Each row has two labels, one from each of two sets.
[-0.29 -0.90 -2.00 -0.96  0.01 -0.86  0.33  0.01 -0.59  0.24  0.61 -0.43
  1.74  0.76  0.02  0.88 -0.46 -0.34  0.05 -0.82 -0.07  0.70  0.44 -0.74
  0.95 -2.18  0.24 -0.31  0.06  0.00  0.74 -0.98 -0.24 -0.67 -0.10 -0.16
 -1.10  0.64  0.28  0.23  0.14]
H, Q777
[ 0.13 -0.47 -0.63  0.13 -0.05 -0.41  1.05 -1.13 -0.35  1.49 -1.36  0.61
  1.36 -0.67  0.13  1.23 -0.68  0.34  0.36 -0.49  0.03  0.76  0.49 -1.15
 -0.12 -2.80  1.20  0.30 -0.12  0.53  1.41 -1.04  0.16 -1.29 -0.07 -0.60
 -1.70  0.53  0.24  0.41 -0.94]
H, Q409
[-0.48 -0.23 -1.05  0.10 -1.50 -0.40 -0.77  0.55 -0.80  0.50  0.43 -0.45
  1.59 -0.12  0.72  0.93  0.24 -1.11  0.14 -0.89 -0.19  1.47  0.23 -0.30
  3.73 -1.70  0.40 -1.01 -0.84 -0.54  2.16 -2.63 -1.06 -0.81 -0.78 -0.06
 -1.08  1.32 -0.28  0.99 -0.39]
H, Q777
[ 0.05  0.66 -0.31 -0.22 -0.12  1.51 -0.64  0.36  0.65  0.01  2.01  0.73
 -2.83 -0.63  0.67  0.07  0.77 -0.67  0.83 -0.18  0.55 -0.38  0.83 -0.82
  2.46  0.38  0.47  0.21  1.14 -0.33  0.12 -1.41 -1.02  0.38  0.54  1.54
 -1.23  2.24 -0.27 -0.10  1.76]
H, Q777
[ 0.71 -0.44 -0.43  0.59  0.71 -0.10  0.39  0.52  0.65  1.59  2.13  0.06
  1.38 -0.29  0.32 -0.89 -0.11 -0.77  0.56 -0.23 -0.66  0.33  0.20 -0.37
  0.68 -2.35  0.58 -0.02  1.19  0.17  1.18 -0.79  0.03 -0.39 -0.46 -0.09
 -0.94  0.84  0.15  0.04 -0.01]
H, Q777
[-0.15  0.23 -0.46  0.14 -1.51 -0.45 -0.26 -0.47 -1.25 -0.45 -2.29 -0.26
  0.87 -0.97  0.10  1.73 -0.41 -0.55 -0.50 -0.36  0.95  1.19 -2.63  0.18
  1.71 -0.72  0.21  0.28 -1.61 -0.64  2.66 -0.48 -1.25 -0.50  0.55 -1.06
 -0.13 -0.07 -0.55  0.43 -0.46]
H, Q777
[ 1.63  0.27 -0.47 -0.45 -0.90  0.24  1.07 -1.15 -0.55 -2.02 -2.39  0.33
  0.17 -0.25 -0.60  1.46  0.89  0.01 -0.74  0.60  1.91  0.45  1.17 -0.28
  3.62 -0.67 -0.50  0.44 -1.89 -1.14 -0.57 -1.46 -0.47  0.87  1.14  0.04
 -0.87  0.80  0.44 -0.32  0.80]
H, Q668
[ 0.47  0.29 -1.43  0.40 -0.16  0.14  0.48  0.82 -0.18  0.98 -0.03 -0.13
  0.71  0.09 -0.03  0.22 -0.58 -0.73 -0.49 -0.62 -0.07  2.91  3.11 -0.85
  2.82 -1.39  1.10 -0.50 -0.76  0.00  0.65 -2.83  0.06 -0.03  0.85 -0.72
 -1.25  0.83 -1.01 -0.22  1.03]
H, Q777
[ 0.00 -0.35 -0.23 -0.11 -0.42  0.50  1.92 -0.14  0.50 -0.09  1.44  0.05
  0.50 -0.53  0.18  0.60  0.15  0.71  1.47 -1.37 -0.44  0.32 -0.04 -1.96
  1.20 -0.85  1.14 -0.44  0.14  0.09  1.23 -1.07 -0.26 -0.81 -0.59  0.35
 -0.84  1.15  0.23  0.43  0.04]
H, Q777
[ 0.45 -0.48 -0.53 -0.51 -0.71  0.61  0.21 -0.73  0.10  1.47  1.93  0.28
  0.90 -0.81  0.72 -0.54 -0.33  0.25  1.24 -1.23 -1.13 -0.18  0.48 -2.13
  0.45 -2.57  4.02  0.52  1.31  0.45  0.92 -1.87  0.80 -0.28 -0.76  0.36
 -0.22  1.70 -0.46  0.73 -0.08]
K, Q777
[ 1.35 -0.31 -0.57 -0.75  0.72 -0.07  0.42  1.00  0.59  1.56  1.87  0.01
  0.88 -0.68  0.12 -0.24 -0.18 -0.90  1.00 -0.93 -0.26  1.11  0.42 -1.91
  2.39 -2.24  1.37 -0.24  1.85  0.32  0.82 -2.81  1.15 -1.05  0.54 -0.82
 -0.94  2.88 -1.19  0.06  0.32]
H, Q409
[ 0.97 -0.41 -0.26 -0.35 -0.56  1.60 -0.59  0.83 -0.95  0.61  2.38  0.13
  1.25 -0.50 -0.63  0.26  0.07 -1.01  1.35 -1.11 -0.47 -0.53  0.97 -1.98
  2.23 -1.25  1.34 -1.41 -0.22 -0.07  0.67 -2.37  0.58 -0.90 -0.61  0.55
 -0.90  1.92 -0.32  0.79 -0.07]
K, Q409
[ 1.04 -0.27 -0.56  0.57 -0.10 -0.57  0.58  0.05  0.14  0.61  0.22  0.47
  0.64 -0.01 -0.52  0.26 -0.52  1.01  0.07 -0.52 -0.62 -1.50  0.55 -0.79
  1.75 -0.15  1.74  0.17 -0.69 -0.21 -0.30 -0.78 -0.18  0.07 -0.13 -0.83
  1.07  0.57 -1.31  0.37 -0.46]
H, Q777
[ 0.52  0.04 -0.30  0.49 -0.11  0.05 -0.04  0.50 -1.51  0.58  0.57 -0.26
  0.48 -0.01 -0.40  0.59  0.01 -1.23 -0.28  0.64  0.36  1.23  1.00 -0.63
  3.35 -0.50  0.65  0.22 -0.78  0.10  1.11 -2.23  0.52 -0.10  0.90 -0.25
 -0.82  0.62 -1.46  0.35  0.01]
H, Q409
[-0.68  0.25 -0.95 -0.28  0.11  0.87  0.81  0.19 -0.25  1.05  0.68  0.09
 -0.17 -0.58  0.87 -0.50  1.37  0.10  0.17 -0.67  0.03  0.94 -0.05  0.84
  1.88 -1.63  0.45 -0.10  1.41  0.80  1.36 -1.27  0.29 -0.21  0.66  1.34
 -1.13  1.86 -0.78  1.07 -0.33]
H, Q777
[ 0.58 -0.17 -0.41 -0.58 -0.97  0.52  0.01 -0.82 -1.09 -0.29 -0.42 -2.25
 -1.01 -0.42  0.76  0.80  1.36 -0.30 -0.67  0.09 -0.14  0.43  2.14  0.84
  3.63 -0.60 -0.93  0.04 -0.10 -0.71  0.25 -1.21 -0.48  0.95  1.48  0.48
 -0.22  1.37  0.23  0.42  0.90]
H, Q668
[-0.19 -0.21 -0.33 -0.70  0.48 -0.57  0.81  0.38 -0.01  0.96  0.95 -0.02
  1.03 -1.04  0.08  0.36 -0.09  0.16  0.73 -0.82 -0.50 -0.51 -0.58 -0.93
  0.32 -2.50  0.77 -0.17  0.24 -2.12  1.42 -1.49  0.68 -1.14 -1.21 -0.97
 -0.91  0.37  0.13  0.49 -0.65]
H, Q777
[-0.17  0.43 -0.48  0.02 -0.20 -0.49  0.18  0.79 -2.19  1.14  0.02 -0.98
  1.19 -0.15  0.41  0.33 -0.30 -1.19 -1.37 -0.32 -1.56  1.15  0.23 -0.01
  2.72 -2.30 -0.53 -0.80  0.12 -0.72  2.08 -1.58 -0.29 -0.60  0.10  0.83
 -1.37  1.19 -0.53  1.02 -0.59]
H, Q777
[-1.08  1.15 -0.68 -0.34 -0.53  0.91 -0.02 -0.10 -0.68 -0.07  0.15 -0.51
  0.40 -0.41 -1.02  1.22  1.08 -0.64  0.62 -1.00  0.35  0.58 -0.39 -1.22
  2.41 -0.84  0.11  0.91  0.56  0.08  2.00 -2.19 -0.19 -0.58  0.14  0.30
 -1.55  1.48 -0.39  0.51  0.11]
H, Q409
[ 0.15  0.83  0.05 -0.45 -0.08  0.85 -0.21  0.02  0.45 -0.30  0.66  0.14
 -0.63 -0.79  0.31  0.07 -0.75 -0.10  1.27 -0.42  0.02  0.13 -0.35 -1.83
 -0.38 -0.12  0.32 -0.09  1.13  0.51 -0.49 -0.30  0.44 -0.21 -0.59  1.15
 -0.28  1.26 -0.78 -0.23  0.43]
K, Q409
[ 0.83 -0.22  0.24 -0.79 -0.27  0.74  0.17 -0.96 -0.64 -0.54 -0.74 -0.14
  0.48 -0.58 -0.20  0.84 -0.22 -0.12 -0.44  1.28  0.62  0.38  0.83 -0.11
  1.69 -0.14  0.52  1.06 -1.49  0.53 -0.25 -0.33  0.23  0.20  0.54 -0.49
 -0.09  0.26  0.17 -0.75  0.06]
H, Q668
[-0.77 -0.39 -0.59 -0.24  0.00 -0.53  0.26  0.61 -0.82  0.85 -0.39 -1.30
  1.49 -0.02  0.50  1.08  0.25 -0.86 -0.10 -0.45  0.55  1.10  0.73 -1.18
  3.58 -2.69  0.73 -0.19 -0.68  0.58  1.33 -2.23 -0.23 -1.74  0.12 -0.77
 -1.76  2.25 -0.46  0.13  0.08]
H, Q777
[ 0.53 -0.40 -0.51  0.40 -0.68 -0.65 -0.08  0.71 -0.34  0.77  1.19 -0.75
  2.08  0.19  0.95  0.00 -0.55 -0.97 -0.15  0.14 -0.75  0.95  0.61 -0.31
  3.55 -2.34  0.43 -0.92 -1.01 -0.20  1.39 -2.29  0.68 -0.63  0.40 -0.60
 -0.97  0.05 -0.82 -0.36 -0.60]
H, Q409
[ 0.50  2.49 -0.64 -0.33 -0.45  1.31  0.11 -0.37  0.97  0.31  1.51  1.30
 -0.58 -1.14  1.04 -0.42  1.41  0.26  0.96 -0.09 -0.32  0.91  0.78 -1.14
  1.85 -0.49  0.35  0.31  1.34  0.85  0.51 -0.15  0.34 -0.25  0.18  1.20
 -2.30  2.03  0.19  0.06  0.67]
K, Q777
[ 1.75 -0.20 -0.31 -0.17 -0.25 -0.41  1.40 -1.24 -0.99 -1.86 -1.50 -0.32
  0.67  1.27  1.24  0.86  0.46 -0.10 -0.13  1.27  1.00  0.11  1.51 -0.32
  3.74 -1.08 -1.35  1.73 -1.46 -0.82 -2.42 -0.66 -0.95  0.98  0.54 -0.43
 -1.05  0.26  1.21 -1.39  1.08]
H, Q668
[ 1.05 -0.28 -0.38  0.29 -0.52 -0.97  0.01  0.43 -1.01  0.11 -0.20 -0.40
  1.28  0.42 -0.03 -0.29  0.52 -0.28 -2.09  1.19 -0.05 -0.10  0.90  2.01
  3.85 -1.55 -0.34  0.03 -0.81 -1.00 -0.40 -2.32 -0.19  0.60  1.47  0.34
 -0.48  0.12 -0.21 -0.31 -0.01]
H, Q668
[ 2.12  0.65 -1.13  0.11  0.26 -0.86  0.55  0.19  0.27  1.57 -0.89 -0.28
  0.20 -0.24  0.81  0.04  0.40 -0.34  0.35 -0.58  0.66  0.74  1.69 -0.81
  2.46 -2.58  0.88 -0.06  0.16 -2.36  0.33 -2.10  0.26  0.58  0.16  0.14
 -1.79  2.13 -0.07  0.15  0.18]
H, Q777
[-0.01  0.08 -0.66 -0.25 -1.09 -0.22 -0.16 -1.00  0.11  1.13  0.69 -0.05
  0.89  0.23 -0.33  0.79  0.96  0.09 -0.73 -0.74 -0.72  0.06  1.17 -0.05
  2.68 -1.01  0.55 -0.10 -0.59 -0.21  1.39 -1.09 -0.18 -1.96  0.54  1.03
 -0.56  0.36  0.53  0.51  0.72]
H, Q777
[-0.76 -0.15 -1.14 -0.16  0.41 -0.65  0.24 -0.89  0.85  0.78 -1.41 -0.69
  0.34 -0.56  0.12  0.64  0.04  0.12  0.62 -0.27  0.45  1.17  0.74 -0.49
  1.74 -0.47  0.46  0.32  0.03  0.01  0.14 -1.09 -0.44 -0.29  0.82  0.08
 -2.23  0.75 -0.11 -0.04  0.06]
H, Q409
[ 0.82 -0.09 -0.51 -0.54 -1.12  0.28  0.38 -0.68 -0.76 -0.40 -0.34 -0.29
  0.59 -0.19  0.46  0.72  0.83 -0.54  0.56 -0.45  0.84  0.37  1.09 -0.86
  3.63 -2.11  0.26 -0.33 -0.17  0.29  0.51 -1.90 -0.87  0.91  0.94  0.09
 -1.12  1.44  0.40 -0.49  0.39]
H, Q777
[ 0.30  0.16 -0.52  0.10  0.43 -0.18 -0.20  1.25 -0.50  0.85 -0.18 -0.03
  1.32 -0.76  0.42  0.68 -0.02 -0.37 -0.63 -0.77  0.64  1.24  0.50 -0.85
  2.21 -1.25  0.55 -0.37 -0.13 -0.39  1.26 -1.19 -0.26 -1.01  0.49 -0.07
 -0.81  0.08 -0.77 -0.20  0.47]
H, Q409
[-0.95 -0.39 -0.80 -0.61 -0.76  0.75 -1.21  1.67 -0.33  0.04  0.48 -0.34
  0.21  0.20  0.25  0.09  0.58 -0.79 -0.41 -0.90  0.88  1.01 -0.11 -0.25
  3.47  0.13  1.07 -0.42 -0.60 -0.61  1.27 -2.89  0.30 -0.44  0.97  0.72
 -0.38  1.54 -1.25  0.69 -0.27]
H, Q777
[ 0.26 -0.06 -0.79 -0.38 -0.34  0.32 -0.11  0.21  0.85 -0.08  1.51 -0.03
 -0.04 -0.57 -0.32  0.68  0.10 -0.48  0.48 -0.81  1.24  0.98 -0.10 -1.66
  2.57  0.07  0.94  0.20 -0.08  0.02  1.13 -2.11  0.36 -0.52  0.46 -0.16
 -0.77  1.96 -1.40  0.21 -0.14]
H, Q409
[ 0.59 -0.47  0.08  0.29 -0.83 -0.53  0.29  1.23 -0.48  0.45  1.87 -0.23
  0.38  0.24 -0.09 -0.23  0.04  0.33  0.12  0.04 -0.37  1.50  1.22 -0.04
  3.93 -0.72  0.73 -0.69  0.48  0.00  0.43 -2.67  0.02 -0.81 -0.26  0.84
 -1.30  1.27 -1.19  0.19  0.11]
H, Q777
[-0.20  0.13  0.60  0.49 -0.69  0.14 -0.32 -0.58 -1.10  0.51  0.10  0.29
  0.68 -0.05  0.12  0.50  0.97  0.02  0.49 -0.20 -0.54 -0.27 -0.87 -0.49
  1.27 -0.30  0.22 -0.08 -0.11  0.01  0.86 -0.46  0.95 -0.67 -0.03  0.52
  0.12  0.77  0.54  1.04  0.34]
H, Q777
[ 0.23 -0.31 -1.06 -0.01 -1.57  0.29  0.24  0.38 -1.00 -0.49 -0.58 -0.81
  0.96  0.22 -0.41  1.08 -0.15  0.23  0.66 -0.24  0.04 -0.25  0.22 -1.26
  2.15 -0.28 -0.39 -0.16 -1.83  0.23  0.45 -0.75 -0.06 -0.15  0.19 -1.14
 -0.34 -0.42  0.14  0.09  0.05]
H, Q777
[ 0.49 -0.06 -0.82 -0.36 -1.10 -0.89  1.09 -0.45 -0.75  0.16 -0.35 -0.36
  1.26 -0.11  1.21  6.66  0.57 -0.15  0.31 -0.35 -0.52  0.78  0.47 -0.64
  2.37 -3.04  0.11  0.16 -0.24 -0.27  1.36 -1.11 -0.17 -0.74  0.05  1.41
 -1.13  0.87  1.16 -0.05  0.67]
H, Q777
[ 1.38 -0.34 -1.22  0.12 -1.54  0.65 -0.20 -0.12 -0.83  0.15 -0.96 -0.26
  1.17 -0.07  0.42  0.67  0.98 -0.76  0.07 -0.86  0.25  1.08  1.84 -1.54
  5.64 -1.51  0.74 -0.34 -1.61 -0.58  0.95 -1.81  0.10 -0.40  0.77 -0.38
 -1.33  1.79 -0.71 -0.12 -0.13]
H, Q777
[ 0.97 -0.68  0.52  0.31 -1.14  0.16 -0.37  0.97 -0.66  0.63  0.90  0.21
  1.21  0.53  0.13 -0.55 -0.43 -0.62  0.01 -0.59 -0.54  0.41  1.28 -0.83
  3.80 -1.68  1.09 -0.04 -1.07 -0.39  0.02 -1.87  0.04 -0.60  0.78 -0.22
 -0.68  0.85 -1.23  0.34 -0.42]
H, Q409
[-0.31 -0.35 -0.43  0.01 -0.38  0.14 -0.03 -0.01  0.04 -0.82 -1.68 -0.56
  0.51 -0.04 -0.36  0.75 -0.19 -0.23  0.75 -0.53  1.12  0.55  0.38 -0.02
  1.23 -1.28  1.19  0.02 -0.36 -0.03  0.55 -0.90 -0.23  0.13  0.59 -0.67
 -0.48  0.10  0.10  0.41 -0.69]
H, Q409
[-1.10  0.20 -1.51 -0.60 -0.22  1.69  0.53 -0.64  0.83  0.86  0.35  0.59
  0.69 -1.10 -0.45  0.40  1.13  0.34  0.00 -1.04  0.12  0.52 -0.45 -1.37
  1.06 -0.34  0.99  0.62  1.26  0.54  1.10 -1.27  0.09 -0.09  0.89  0.65
 -1.10  2.04 -0.05  1.39 -0.48]
K, Q777
[ 0.40 -0.66  0.56  0.83 -0.29  0.42 -0.53  2.13  0.24  1.32  2.12 -0.48
  2.52  0.11  0.09 -1.19 -1.05 -0.80  0.96 -0.53 -0.41  0.82  0.50 -1.72
  1.72 -1.10  1.21 -0.91  0.66  0.10  0.87 -2.66  0.59 -0.66 -0.63 -0.17
 -0.64  1.93 -1.58  0.20 -0.60]
H, Q409
[-0.21 -0.01 -0.51  0.25 -0.93  0.97  0.38 -0.77 -0.32  0.25 -0.26  0.42
  0.94 -0.36  0.64  1.10  0.16 -0.72  0.33 -0.69 -0.30  0.52 -0.49 -1.13
  1.81 -0.59 -0.02 -0.21 -0.27 -1.28  0.94 -0.35  0.24 -1.57 -0.16  0.45
 -1.42  0.79  0.04  0.72  0.33]
H, Q777
[-0.22 -0.43 -1.35 -0.14 -0.84 -0.40 -0.45 -0.07 -1.32  1.26 -0.07 -0.61
  1.04  0.14  0.33  0.36 -0.06 -0.56 -0.86 -0.86  0.13  0.84  0.81 -0.30
  3.73 -1.80  0.54 -0.80 -0.98 -0.39  1.31 -3.43 -0.11 -0.67  0.41 -0.67
 -0.86  3.14 -1.17  0.67 -0.18]
H, Q777
[-0.76 -0.35 -1.52 -1.12 -1.36 -0.06  0.47 -1.86 -1.28  0.47 -0.61 -0.58
  0.79 -1.03  0.59  1.83  1.12  0.02 -0.09 -1.08 -0.20  0.89  1.05 -0.81
  2.81 -2.74  0.91 -0.12  0.06 -0.30  2.60 -1.94  1.04 -0.46  0.86 -0.01
 -1.92  1.42  0.83  1.19  1.34]
H, Q777
[ 1.66  0.31 -0.47  0.50 -0.72 -4.56  0.51 -0.21  0.14  1.46  1.45  1.26
  0.48 -0.53  0.00 -0.36  0.00 -0.28  0.33 -0.25 -0.51  0.13  0.63 -0.85
  0.57 -1.97  1.48 -0.36  0.49 -0.09  0.24 -1.49  0.48 -0.07 -0.70  0.08
 -0.83  0.83  0.16  0.62 -0.48]
H, Q777
[-0.29 -0.24 -0.23 -1.10 -1.88 -0.62 -0.32 -0.61 -1.10  0.54  0.42  0.47
  1.29 -0.25 -0.06  0.83 -0.31 -0.21  0.58 -1.06 -1.23  0.50  0.81 -1.31
  2.06 -1.06  0.77 -0.39  0.44 -0.28  1.50 -1.88  0.10 -0.92 -0.80 -2.19
 -1.21  2.03  0.09  0.72 -0.48]
H, Q777
[ 0.09 -0.09 -0.29  0.71 -0.18 -0.05 -0.54  1.04 -1.05  2.12  1.46 -0.48
  1.67 -0.01  0.79 -0.07 -0.20 -0.71 -0.61 -0.22 -0.42  0.15  1.13 -0.40
  3.12 -1.81  1.09 -0.64  0.09 -0.10  1.13 -1.57  0.08 -1.07 -0.16  0.40
 -0.67  1.16 -0.81  0.18 -0.61]
H, Q777
[ 1.29 -0.39 -0.43 -0.16  0.65  0.30  1.02 -0.22  0.44  1.42  0.27  0.44
  0.86 -0.41  0.04  0.45 -0.05 -0.66  0.41 -1.65 -0.76  0.90  0.19 -1.49
  1.54 -1.87  1.30  0.05  0.58  0.28  1.27 -1.48  0.08 -1.13 -1.34 -0.55
 -1.13  1.21 -0.63  0.22 -0.50]
H, Q409
[-0.24  0.14  0.35 -0.05 -0.35  0.83  0.38  0.37  1.40 -0.53  2.51  0.65
 -0.37 -0.48  0.18  0.07 -0.21 -0.78  1.79 -0.72 -0.19  0.37 -1.09 -2.48
  0.84 -0.15  1.42 -0.01  1.67  0.49  0.88 -1.21  0.30 -0.99 -1.54  0.36
 -0.51  2.14 -0.98 -0.37 -0.41]
K, Q777

Each row has two labels, one from each of two sets.
[ 0.11  0.32 -0.13  0.02  0.72 -0.06 -1.61 -2.18 -1.56  0.51  0.75 -0.10
  0.14 -1.55 -1.42 -0.60  2.22 -0.45 -0.82 -0.07  1.66  0.33  2.47 -0.48
  0.29 -0.37 -1.04 -0.93 -0.04 -1.30  0.44  2.04 -0.52 -0.78 -0.15  1.19
 -0.04  0.79  0.25  0.78  0.77]
D, Q654
[ 0.01  0.45 -0.46 -1.64  1.01 -0.33 -2.03 -1.95 -1.70  0.47  1.79  0.18
 -0.61 -0.06 -2.61 -1.29  1.39 -0.64  0.49  0.47  1.51 -2.05  0.57  0.42
  1.49  0.58 -0.48 -0.56  0.13  0.14  0.55 -0.10 -0.09  0.83 -0.15  1.72
  2.80  1.80  0.50  0.77  0.35]
D, Q654
[-0.08 -0.55 -0.09 -0.89  1.07  0.01  2.30 -0.85  0.94  3.23  0.82  0.97
 -0.13 -2.76  1.81  0.08  0.81  0.38  1.24  0.45  3.25 -0.47  1.55 -0.79
 -0.54 -0.25  0.17  0.63  0.22 -0.27  0.54 -0.67  0.77  1.18  0.07  0.54
  0.12 -1.04 -0.15  0.37  0.27]
Y, Q444
[-0.55  0.31  0.63 -1.80 -0.37 -0.86 -0.14  2.13  1.83 -0.16  0.00  1.67
  0.30  0.15  0.08 -0.33 -1.24 -0.10  0.57 -0.57  3.79  0.72 -0.55  0.90
  0.58  0.11 -0.14  1.07 -0.59  0.80 -0.18 -1.18 -0.67  0.62  0.76  0.19
  0.12 -1.86  0.30  0.38  0.35]
P, Q37
[ 0.37  0.06 -0.47  0.20  0.53 -0.73 -0.52 -0.86 -0.23  1.17  0.84  0.16
  0.54 -0.75  0.94  0.09  0.67 -0.07 -0.09 -0.37  2.34  0.66  2.70  0.19
  0.54  0.15 -1.33 -0.07 -1.13 -0.37  0.75 -0.44  0.59 -0.64  0.24  0.69
  0.28 -0.16 -0.42 -0.11  0.54]
D, Q337
[-0.17 -0.53  0.14 -2.66 -0.66 -1.08 -0.73  1.87  1.56 -0.57 -0.21  1.99
 -0.23 -0.03 -0.13 -0.12 -1.19  0.02 -0.07 -0.47  4.49  0.23 -0.79  0.29
 -1.20  0.52  0.31  0.00 -0.96  0.68 -0.06 -1.66 -1.08  0.19  0.08  0.14
  0.46 -1.87  0.26  0.51 -0.37]
P, Q37
[ 0.18 -0.37 -0.42 -0.87  0.84 -0.96  1.36  0.10  0.64  1.26  0.97  2.63
  0.01 -1.56 -1.05 -1.22 -1.83 -0.16  1.24 -0.29  4.88 -0.07  0.04  1.82
 -0.50  0.06  1.61 -0.15 -0.10  0.31  0.39 -0.90  0.29 -1.11  0.11  0.15
 -0.34 -1.28 -0.36  0.31 -0.27]
P, Q444
